Below are the code and all the weights of a small trained network. Each question names an input and a target symbol and asks about switching units off, where a switched-off unit gives its printed mean instead of its output.

import numpy as np


def w(rows, s, z=0):
    codes = np.array(rows[::2]) - 128.0
    scale = np.full(codes.shape[1], s)
    scale[-1] = z or s
    return codes * scale


def f(y):
    return y / 2 * (1 + np.tanh(0.7978845608 * (y + 0.044715 * y**3)))


def softmax(a):
    e = np.exp(a - a.max(-1, keepdims=True))
    return e / e.sum(-1, keepdims=True)


def log_softmax(a):
    a = a - a.max(-1, keepdims=True)
    return a - np.log(np.exp(a).sum(-1, keepdims=True))


def net(x, mask):
    ids = ['εζθλξπσφψω'.index(c) for c in x.split()]
    T = len(ids)
    res = E[ids] + P[:T]
    u = 0
    for l in range(2):
        r = res
        for j in range(2):
            rows = slice(2 * j, 2 * j + 2)
            q, k, v = (r @ M[l][rows].T for M in (Q, K, V))
            z = softmax(np.where(np.tri(T) > 0, q @ k.T / 2**0.5, -1e9)) @ v
            o = O[l][rows]
            res = res + np.where(mask[u + j], z, o[:, -1]) @ o[:, :-1]
        u += 2
        y = f(res @ A[l][:, :-1].T + A[l][:, -1])
        res = res + np.where(mask[u : u + 12], y, B[l][:, -1]) @ B[l][:, :-1]
        u += 12
    return log_softmax(res[-1] @ U[:, :-1].T + U[:, -1])


Q, K, V, O, A, B = {}, {}, {}, {}, {}, {}
E = w([
[121,39,112,124,166,75,130,47,172],'ε',
[204,159,137,120,135,130,15,132,49],'ζ',
[116,174,149,102,142,189,112,137,177],'θ',
[173,120,12,80,214,118,194,155,59],'λ',
[113,173,173,140,122,151,170,109,53],'ξ',
[157,109,124,188,98,121,180,151,144],'π',
[110,135,229,64,168,93,207,190,103],'σ',
[120,176,65,117,162,174,250,81,219],'φ',
[189,129,205,97,182,147,126,126,166],'ψ',
[170,105,218,122,166,187,168,107,52],'ω',
],0.018)
P = w([
[111,163,230,103,110,106,115,136,180],'0',
[151,159,253,86,104,135,96,114,200],'1',
[154,139,200,97,92,102,93,133,175],'2',
[156,125,206,127,84,127,59,131,159],'3',
[173,121,159,132,94,130,37,155,163],'4',
[183,111,149,152,108,147,23,148,172],'5',
[127,118,166,124,120,130,25,130,171],'6',
],0.0049)
Q[0] = w([
[142,92,173,145,112,82,113,150,114],'0.h0',
[142,160,138,94,166,183,181,85,128],'0.h0',
[91,183,250,42,140,163,90,135,134],'0.h1',
[91,141,183,162,197,105,86,156,57],'0.h1',
],0.013)
K[0] = w([
[131,172,183,174,57,153,137,216,77],'0.h0',
[162,25,141,131,112,66,138,51,191],'0.h0',
[84,71,136,47,196,70,44,2,184],'0.h1',
[110,89,224,77,185,40,39,95,149],'0.h1',
],0.0099)
V[0] = w([
[79,59,188,182,125,48,136,2,197],'0.h0',
[29,27,109,89,123,40,66,58,97],'0.h0',
[31,117,165,122,182,181,82,67,131],'0.h1',
[218,215,148,141,129,225,159,253,120],'0.h1',
],0.0045)
O[0] = w([
[193,164,159,117,204,150,156,191,104,159],'0.h0',
[184,78,177,145,128,78,107,143,112,2],'0.h0',
[186,137,113,40,43,118,170,154,95,133],'0.h1',
[13,129,135,126,253,166,15,187,119,201],'0.h1',
],0.0059,0.0039)
A[0] = w([
[155,76,212,202,43,141,181,139,181,156],'0.n0',
[2,244,109,120,105,36,7,221,72,159],'0.n1',
[148,154,124,187,129,166,214,156,147,137],'0.n2',
[73,252,37,114,201,158,116,166,112,175],'0.n3',
[107,178,214,171,124,130,131,237,91,21],'0.n4',
[161,140,130,172,66,140,34,152,60,36],'0.n5',
[58,112,115,160,184,141,127,91,26,169],'0.n6',
[42,192,121,108,114,150,141,88,135,3],'0.n7',
[207,175,121,34,179,97,52,113,195,138],'0.n8',
[144,7,117,163,180,174,45,28,98,37],'0.n9',
[163,83,40,65,91,147,85,82,155,111],'0.n10',
[171,178,185,169,152,92,121,142,159,79],'0.n11',
],0.0072,0.0051)
B[0] = w([
[117,171,129,102,140,102,112,158,177,177],'0.n0',
[76,110,138,127,82,169,245,148,127,191],'0.n1',
[173,165,122,108,108,82,98,117,167,196],'0.n2',
[123,144,119,120,32,97,126,137,112,254],'0.n3',
[103,173,88,95,142,116,157,81,103,158],'0.n4',
[183,91,199,157,126,145,182,93,121,145],'0.n5',
[209,190,98,129,146,152,153,143,142,172],'0.n6',
[105,96,98,186,145,195,77,98,97,138],'0.n7',
[111,55,141,126,70,99,124,110,83,221],'0.n8',
[138,76,77,105,114,172,186,153,127,157],'0.n9',
[109,174,155,184,145,100,145,128,141,136],'0.n10',
[112,73,150,74,100,139,128,107,118,146],'0.n11',
],0.011,0.0065)
Q[1] = w([
[91,157,10,183,144,143,143,217,94],'1.h0',
[72,133,54,139,118,144,156,179,145],'1.h0',
[86,155,89,171,139,179,131,38,47],'1.h1',
[85,89,127,219,135,172,70,127,99],'1.h1',
],0.012)
K[1] = w([
[36,197,128,140,118,98,191,115,202],'1.h0',
[68,133,89,155,112,113,202,116,214],'1.h0',
[148,172,123,75,132,139,195,61,134],'1.h1',
[69,124,209,2,97,74,198,171,159],'1.h1',
],0.0099)
V[1] = w([
[122,139,226,189,132,120,135,27,145],'1.h0',
[74,120,141,85,135,190,142,206,205],'1.h0',
[69,167,187,219,134,136,93,173,186],'1.h1',
[124,112,108,64,142,178,192,87,253],'1.h1',
],0.0056)
O[1] = w([
[65,55,184,127,148,204,200,78,186,165],'1.h0',
[95,180,99,115,192,31,38,76,218,166],'1.h0',
[185,154,240,220,151,181,184,254,199,64],'1.h1',
[68,135,149,83,224,94,125,63,216,253],'1.h1',
],0.0054,0.0042)
A[1] = w([
[141,37,166,73,146,133,38,212,141,104],'1.n0',
[95,188,75,116,171,122,144,189,206,66],'1.n1',
[44,73,107,170,98,173,107,180,154,133],'1.n2',
[2,133,86,134,141,122,85,251,112,181],'1.n3',
[75,202,130,176,91,162,156,186,126,52],'1.n4',
[142,163,168,75,85,108,87,28,134,104],'1.n5',
[92,105,166,57,209,151,64,155,87,111],'1.n6',
[147,140,117,221,219,94,145,166,77,17],'1.n7',
[23,150,55,153,71,174,135,66,205,42],'1.n8',
[136,59,53,133,151,172,89,124,160,125],'1.n9',
[115,150,83,228,168,181,138,125,98,2],'1.n10',
[167,124,103,185,119,207,115,178,60,54],'1.n11',
],0.0081,0.0079)
B[1] = w([
[109,192,146,206,95,31,63,109,66,164],'1.n0',
[185,91,75,172,100,121,197,127,75,206],'1.n1',
[177,136,179,2,88,118,63,53,163,163],'1.n2',
[198,201,162,46,127,93,157,192,94,198],'1.n3',
[50,107,91,134,146,160,106,37,119,158],'1.n4',
[44,79,56,158,203,159,139,107,148,247],'1.n5',
[123,16,55,197,132,143,121,203,127,190],'1.n6',
[131,86,38,124,134,116,172,42,116,119],'1.n7',
[90,84,117,161,128,178,113,207,113,254],'1.n8',
[150,173,213,84,119,78,224,76,129,140],'1.n9',
[23,71,59,40,76,15,181,69,67,116],'1.n10',
[98,123,196,49,178,84,131,112,220,140],'1.n11',
],0.0078,0.0064)
U = w([
[155,112,118,83,180,107,132,2,183,144],'ε',
[183,55,137,123,92,159,166,110,103,63],'ζ',
[130,133,148,72,124,160,68,124,157,122],'θ',
[187,108,68,98,116,111,114,97,71,101],'λ',
[105,192,156,168,147,145,136,35,75,157],'ξ',
[185,156,182,178,121,112,126,146,187,211],'π',
[89,102,153,105,169,102,182,180,99,2],'σ',
[139,82,74,148,106,160,141,118,169,91],'φ',
[109,91,164,166,147,93,90,120,88,177],'ψ',
[199,76,120,92,223,212,95,139,109,169],'ω',
],0.0083,0.0057)

Each question gives the input, a string of symbols that net reads in full, and the target symbol t.
The units are the heads (2 rows each of Q, K, V and O) and the neurons (one row each of A and B). Each row of codes is followed by its name. A weight is (code - 128) times the scale printed after its matrix; where a second scale follows, it is the last column's (O, A, B and U).
mask holds one flag per unit, layer by layer, with each layer's heads first. A switched-off unit (its flag False) gives its mean, the last column of its rows in O or B, instead of its output. The means were averaged over made-up inputs and are rounded, as every weight is.
A unit's drop is (log p(t) with every unit on - log p(t) with that unit switched off) / (log p(t) with every unit on - log p(t) with every unit switched off).
top k neurons: the k neurons with the biggest drops, biggest first
k most important neurons of layer l: the k neurons of layer l with the biggest drops, biggest first
which heads matter: for each layer, one digit per head in row order, 1 if its drop is at least 0.15 and else 0, layers parted by /
drop of u: that unit's drop, to one decimal
input ε σ ξ, target ε: top neuron -> (0.n0)
input ζ φ θ λ ψ ε σ, target ε: top 2 neurons -> (0.n1; 0.n9)
input ζ ω ε π σ, target π: which heads matter -> 01 / 01
input φ ζ λ ψ, target ψ: which heads matter -> 00 / 00
input π φ φ ζ, target ζ: top 3 neurons -> (0.n5; 0.n1; 0.n8)
input λ σ ε θ λ θ, target λ: which heads matter -> 11 / 11
input ψ π π ε π φ θ, target π: which heads matter -> 11 / 01
input ψ ε φ ψ θ, target ε: which heads matter -> 01 / 01
input ε ψ ω ζ ω σ, target ζ: which heads matter -> 01 / 11
input φ λ φ σ φ ω θ, target θ: which heads matter -> 00 / 00
input ξ σ ε π φ, target π: which heads matter -> 11 / 01
input ξ λ ε λ ξ, target λ: which heads matter -> 11 / 11
input σ ζ ε ζ ξ, target ζ: 3 most important neurons of layer 0 -> (0.n1; 0.n5; 0.n10)
input ψ ψ φ, target φ: most important neuron of layer 1 -> (1.n8)
input λ ε ζ θ, target ζ: which heads matter -> 11 / 10
input σ σ ε ζ ζ ω, target ζ: which heads matter -> 01 / 11
input φ φ σ φ ξ, target ξ: which heads matter -> 00 / 00
input ε φ π φ ω, target π: which heads matter -> 01 / 01
input φ φ ε ζ, target ζ: which heads matter -> 00 / 10
input ξ ε φ ω ζ ω ξ, target ζ: top 2 neurons -> (0.n5; 0.n10)
input π θ φ ε ξ, target ε: top 2 neurons -> (0.n9; 0.n0)
input φ π φ, target φ: 2 most important neurons of layer 0 -> (0.n3; 0.n7)
input θ ε ε λ ε λ ψ, target λ: top 2 neurons -> (0.n0; 0.n9)
input σ ζ θ φ φ ε θ, target ε: top 2 neurons -> (0.n1; 0.n9)
input ζ φ ω θ π ξ, target ξ: most important neuron of layer 0 -> (0.n6)
input φ θ ε ζ ψ, target ζ: drop of 0.h1 -> 1.7
input ξ π ε θ ω, target ε: drop of 0.n11 -> 0.1
input φ ω φ ε π φ, target π: drop of 1.h1 -> 0.7
